Here is a tiny trained network, its code and every weight. The questions are about switching its units off for an input and a class, where a switched-off unit gives its printed mean instead of its output.

import numpy as np


def w(rows, s, z=0):
    codes = np.array(rows[::2]) - 128.0
    scale = np.full(codes.shape[1], s)
    scale[-1] = z or s
    return codes * scale


def f(y):
    return y / 2 * (1 + np.tanh(0.7978845608 * (y + 0.044715 * y**3)))


def log_softmax(a):
    a = a - a.max(-1, keepdims=True)
    return a - np.log(np.exp(a).sum(-1, keepdims=True))


def net(x, mask):
    res = np.array(x, float).reshape(1, 3) / 4 @ E
    y = f(res @ A[0][:, :-1].T + A[0][:, -1])
    res = res + np.where(mask, y, B[0][:, -1]) @ B[0][:, :-1]
    return log_softmax(res[-1] @ U[:, :-1].T + U[:, -1])


A, B = {}, {}
E = w([
[153,2,66,127,115],'x0',
[81,123,126,158,39],'x1',
[88,86,167,51,130],'x2',
],0.016)
A[0] = w([
[96,132,102,174,2,157],'n0',
[128,71,99,117,115,69],'n1',
[85,75,176,22,145,109],'n2',
[117,213,159,137,151,202],'n3',
[86,116,161,98,85,90],'n4',
[152,141,168,99,82,133],'n5',
[168,132,93,109,114,124],'n6',
[136,100,85,139,177,146],'n7',
[173,146,138,68,219,46],'n8',
[126,118,128,63,215,118],'n9',
[220,83,106,150,178,121],'n10',
[115,77,80,118,114,13],'n11',
[146,100,135,151,156,138],'n12',
[147,183,112,180,79,49],'n13',
[153,163,106,193,105,233],'n14',
[78,122,93,173,21,10],'n15',
[47,152,189,85,75,119],'n16',
[40,178,165,104,78,123],'n17',
[137,228,164,138,165,49],'n18',
],0.015,0.011)
B[0] = w([
[97,129,210,187,133,244],'n0',
[155,147,179,157,109,182],'n1',
[177,134,218,178,79,251],'n2',
[117,120,219,215,115,252],'n3',
[109,161,100,112,176,168],'n4',
[123,145,91,141,157,154],'n5',
[122,153,101,116,146,144],'n6',
[128,148,79,73,143,182],'n7',
[76,113,176,195,109,200],'n8',
[177,133,159,132,78,215],'n9',
[108,123,52,55,160,209],'n10',
[101,130,191,195,101,167],'n11',
[132,149,120,99,153,154],'n12',
[57,123,143,180,155,178],'n13',
[180,120,129,68,94,225],'n14',
[251,136,167,86,75,196],'n15',
[77,122,51,93,176,222],'n16',
[73,110,32,130,170,225],'n17',
[229,125,160,67,67,218],'n18',
],0.02,0.017)
U = w([
[235,96,140,85,51,209],'0',
[100,108,170,225,96,11],'1',
[72,106,10,55,181,171],'2',
],0.011,0.0011)

Each question gives the input, the list of numbers given to net, and the class t.
The units are the neurons (one row each of A and B). Each row of codes is followed by its name. A weight is (code - 128) times the scale printed after its matrix; where a second scale follows, it is the last column's (A, B and U).
mask holds one flag per neuron, in row order. A switched-off neuron (its flag False) gives its mean, the last column of its row in B, instead of its output. The means were averaged over made-up inputs and are rounded, as every weight is.
A unit's drop is (log p(t) with every unit on - log p(t) with that unit switched off) / (log p(t) with every unit on - log p(t) with every unit switched off).
The circuit of an input: a set's keep is (log p(t) with only the set's units on - log p(t) with every unit switched off) / (log p(t) with every unit on - log p(t) with every unit switched off). Starting from the 12 units with the biggest drops (on a tie, the unit counted first), units are removed one at a time, each time the one whose removal leaves the highest keep (on an exact tie, the one counted first), for as long as the keep stays at least 0.8.
units of the circuit, in order: the units of the circuit, biggest drop first
most important unit: the unit with the biggest drop
k most important neurons: the k neurons with the biggest drops, biggest first
drop when u is switched off: that unit's drop, to one decimal
input [-3,-5,-8], class 0: units of the circuit, in order -> n18
input [8,8,5], class 1: 3 most important neurons -> n0, n11, n18
input [1,-2,-1], class 2: 2 most important neurons -> n2, n18
input [-3,-2,-1], class 0: 3 most important neurons -> n0, n18, n13
input [1,8,-5], class 0: 3 most important neurons -> n15, n14, n3
input [-7,6,8], class 2: 2 most important neurons -> n16, n17
input [6,7,-6], class 0: 2 most important neurons -> n15, n14
input [-2,-1,-8], class 0: 2 most important neurons -> n14, n18
input [8,1,2], class 1: 4 most important neurons -> n11, n18, n14, n15
input [5,1,7], class 1: 4 most important neurons -> n18, n15, n14, n11
input [-7,-4,-2], class 0: 3 most important neurons -> n18, n0, n14
input [8,2,5], class 1: 2 most important neurons -> n11, n18
input [-5,7,7], class 2: 2 most important neurons -> n16, n17
input [4,3,-8], class 0: most important unit -> n14
input [-3,-5,7], class 1: drop when n8 is switched off -> 0.1
input [-1,6,3], class 2: drop when n16 is switched off -> 0.1
input [3,3,6], class 1: drop when n5 is switched off -> 0.0
